Here is a tiny trained network, its code and every weight. The questions are about switching its units off for an input and a target symbol, where a switched-off unit gives its printed mean instead of its output.

import numpy as np


def w(rows, s, z=0):
    codes = np.array(rows[::2]) - 128.0
    scale = np.full(codes.shape[1], s)
    scale[-1] = z or s
    return codes * scale


def f(y):
    return np.maximum(y, 0)


def softmax(a):
    e = np.exp(a - a.max(-1, keepdims=True))
    return e / e.sum(-1, keepdims=True)


def log_softmax(a):
    a = a - a.max(-1, keepdims=True)
    return a - np.log(np.exp(a).sum(-1, keepdims=True))


def net(x, mask):
    ids = ['βεηθλμξφψ'.index(c) for c in x.split()]
    T = len(ids)
    res = E[ids] + P[:T]
    u = 0
    for l in range(2):
        r = res
        for j in range(2):
            rows = slice(3 * j, 3 * j + 3)
            q, k, v = (r @ M[l][rows].T for M in (Q, K, V))
            z = softmax(np.where(np.tri(T) > 0, q @ k.T / 3**0.5, -1e9)) @ v
            o = O[l][rows]
            res = res + np.where(mask[u + j], z, o[:, -1]) @ o[:, :-1]
        u += 2
        y = f(res @ A[l][:, :-1].T + A[l][:, -1])
        res = res + np.where(mask[u : u + 8], y, B[l][:, -1]) @ B[l][:, :-1]
        u += 8
    return log_softmax(res[-1] @ U[:, :-1].T + U[:, -1])


Q, K, V, O, A, B = {}, {}, {}, {}, {}, {}
E = w([
[126,160,106,182],'β',
[101,172,69,204],'ε',
[157,69,119,119],'η',
[44,243,143,4],'θ',
[175,83,180,113],'λ',
[165,129,189,144],'μ',
[84,94,70,129],'ξ',
[132,99,62,165],'φ',
[213,64,164,143],'ψ',
],0.019)
P = w([
[114,140,136,130],'0',
[42,127,209,161],'1',
[46,157,178,146],'2',
[51,152,170,155],'3',
[179,151,40,4],'4',
[99,173,104,85],'5',
[103,177,97,91],'6',
[21,77,249,165],'7',
[89,156,116,92],'8',
[98,146,122,90],'9',
[221,187,64,97],'10',
[116,146,105,97],'11',
],0.011)
Q[0] = w([
[188,139,147,152],'0.h0',
[97,88,117,225],'0.h0',
[159,87,131,173],'0.h0',
[126,99,134,180],'0.h1',
[254,188,59,78],'0.h1',
[225,139,122,77],'0.h1',
],0.0095)
K[0] = w([
[147,146,161,195],'0.h0',
[83,115,155,191],'0.h0',
[192,96,101,98],'0.h0',
[79,127,232,156],'0.h1',
[168,255,106,63],'0.h1',
[146,159,113,4],'0.h1',
],0.0091)
V[0] = w([
[55,155,177,151],'0.h0',
[154,157,115,25],'0.h0',
[115,127,81,56],'0.h0',
[59,155,117,91],'0.h1',
[114,165,2,123],'0.h1',
[175,107,81,116],'0.h1',
],0.0074)
O[0] = w([
[203,152,117,94,182],'0.h0',
[137,254,143,137,72],'0.h0',
[146,165,122,160,174],'0.h0',
[107,112,151,200,216],'0.h1',
[134,141,177,68,252],'0.h1',
[190,126,106,147,120],'0.h1',
],0.0062,0.0024)
A[0] = w([
[177,198,87,92,2],'0.n0',
[74,172,66,155,217],'0.n1',
[215,114,234,81,90],'0.n2',
[191,13,110,212,212],'0.n3',
[42,74,198,217,89],'0.n4',
[178,65,61,184,179],'0.n5',
[2,147,8,77,114],'0.n6',
[52,197,115,122,102],'0.n7',
],0.0079,0.0062)
B[0] = w([
[53,32,127,153,146],'0.n0',
[122,108,150,65,232],'0.n1',
[129,71,119,209,151],'0.n2',
[7,129,101,61,253],'0.n3',
[3,159,106,144,182],'0.n4',
[137,163,80,77,224],'0.n5',
[204,107,181,231,227],'0.n6',
[159,105,203,110,165],'0.n7',
],0.0078,0.0079)
Q[1] = w([
[251,116,126,110],'1.h0',
[104,118,180,174],'1.h0',
[108,74,157,159],'1.h0',
[90,142,144,169],'1.h1',
[51,96,160,122],'1.h1',
[169,128,132,114],'1.h1',
],0.017)
K[1] = w([
[36,152,156,129],'1.h0',
[144,102,99,96],'1.h0',
[183,151,138,216],'1.h0',
[174,165,109,104],'1.h1',
[199,168,164,78],'1.h1',
[7,158,147,104],'1.h1',
],0.014)
V[1] = w([
[123,4,78,104],'1.h0',
[131,92,166,84],'1.h0',
[131,129,209,58],'1.h0',
[122,113,36,129],'1.h1',
[127,56,174,148],'1.h1',
[153,57,138,241],'1.h1',
],0.017)
O[1] = w([
[171,23,160,135,250],'1.h0',
[123,78,73,196,150],'1.h0',
[119,135,37,249,120],'1.h0',
[191,104,175,58,143],'1.h1',
[50,122,163,195,132],'1.h1',
[13,81,217,94,23],'1.h1',
],0.016,0.014)
A[1] = w([
[62,141,94,196,78],'1.n0',
[124,255,64,210,132],'1.n1',
[92,121,206,64,254],'1.n2',
[118,56,236,101,23],'1.n3',
[47,165,70,99,169],'1.n4',
[124,180,27,96,158],'1.n5',
[50,110,160,54,183],'1.n6',
[93,228,217,84,159],'1.n7',
],0.01,0.009)
B[1] = w([
[143,207,131,139,182],'1.n0',
[144,35,177,94,251],'1.n1',
[156,217,206,105,180],'1.n2',
[71,108,97,88,210],'1.n3',
[188,95,142,164,157],'1.n4',
[66,195,114,105,198],'1.n5',
[111,184,249,208,150],'1.n6',
[199,115,135,147,130],'1.n7',
],0.012,0.028)
U = w([
[234,135,157,188,143],'β',
[171,198,139,190,225],'ε',
[92,127,115,157,189],'η',
[151,255,83,105,254],'θ',
[188,162,167,69,114],'λ',
[115,74,160,129,15],'μ',
[122,138,191,128,88],'ξ',
[184,149,165,160,57],'φ',
[232,227,179,137,61],'ψ',
],0.0056,0.011)

Each question gives the input, a string of symbols that net reads in full, and the target symbol t.
The units are the heads (3 rows each of Q, K, V and O) and the neurons (one row each of A and B). Each row of codes is followed by its name. A weight is (code - 128) times the scale printed after its matrix; where a second scale follows, it is the last column's (O, A, B and U).
mask holds one flag per unit, layer by layer, with each layer's heads first. A switched-off unit (its flag False) gives its mean, the last column of its rows in O or B, instead of its output. The means were averaged over made-up inputs and are rounded, as every weight is.
A unit's drop is (log p(t) with every unit on - log p(t) with that unit switched off) / (log p(t) with every unit on - log p(t) with every unit switched off).
The circuit of an input: a set's keep is (log p(t) with only the set's units on - log p(t) with every unit switched off) / (log p(t) with every unit on - log p(t) with every unit switched off). Starting from the 12 units with the biggest drops (on a tie, the unit counted first), units are removed one at a time, each time the one whose removal leaves the highest keep (on an exact tie, the one counted first), for as long as the keep stays at least 0.8.
circuit, biggest first: the units of the circuit, biggest drop first
most important unit: the unit with the biggest drop
top k neurons: the k neurons with the biggest drops, biggest first
k most important neurons of layer l: the k neurons of layer l with the biggest drops, biggest first
input η ξ μ φ φ φ θ, target β: circuit, biggest first -> 1.n1, 1.h1, 0.n7
input ξ η φ ψ ξ ξ φ φ, target ξ: 4 most important neurons of layer 0 -> 0.n6, 0.n3, 0.n4, 0.n5
input φ θ μ ε, target β: most important unit -> 1.n1
input β φ ε ξ η λ ψ φ, target β: top 3 neurons -> 0.n6, 1.n3, 1.n5
input η ψ ξ η φ λ μ ξ, target λ: circuit, biggest first -> 0.n6, 1.h1, 1.h0
input β η φ ξ, target θ: 2 most important neurons of layer 0 -> 0.n6, 0.n4
input φ η μ β η η ψ η, target β: circuit, biggest first -> 1.h1, 0.n6, 1.h0
input β η ξ ξ μ φ ε μ, target ε: 2 most important neurons of layer 1 -> 1.n1, 1.n6
input η φ ξ η, target β: 3 most important neurons of layer 0 -> 0.n6, 0.n4, 0.n3
input φ φ φ φ β η η ξ ξ, target β: circuit, biggest first -> 1.n5, 0.n6
input φ φ ψ φ ε φ β μ, target ψ: 4 most important neurons of layer 1 -> 1.n2, 1.n6, 1.n1, 1.n7
input φ φ φ ξ β, target λ: 3 most important neurons of layer 0 -> 0.n3, 0.n4, 0.n7
input ξ ε φ η φ, target ψ: 3 most important neurons of layer 0 -> 0.n4, 0.n5, 0.n3
input η ε β η η β φ θ η φ η, target θ: most important unit -> 1.n5
input ξ λ λ λ ξ ε ξ φ μ ψ, target ξ: circuit, biggest first -> 1.h1, 0.n2
input β φ η, target θ: top 3 neurons -> 0.n6, 1.n1, 0.n2
input β φ β, target θ: top 3 neurons -> 0.n6, 1.n1, 0.n7
input φ μ φ, target λ: top 2 neurons -> 0.n7, 0.n5
input φ μ φ λ β, target ε: 2 most important neurons of layer 1 -> 1.n1, 1.n3
input λ φ η ξ, target η: 4 most important neurons of layer 0 -> 0.n6, 0.n2, 0.n1, 0.n4
input φ β μ β μ β φ ψ, target ε: 2 most important neurons of layer 1 -> 1.n1, 1.n6
input ξ ξ ψ, target ξ: 2 most important neurons of layer 0 -> 0.n6, 0.n3
input μ ξ β φ, target ε: 4 most important neurons of layer 0 -> 0.n2, 0.n1, 0.n5, 0.n6
input λ ε ψ ξ η φ ξ φ ε λ, target ξ: circuit, biggest first -> 1.h1
input η ξ ξ φ η η, target ξ: top 3 neurons -> 0.n4, 0.n3, 0.n6
input ψ φ φ ξ, target μ: circuit, biggest first -> 0.n2, 1.h0, 1.h1
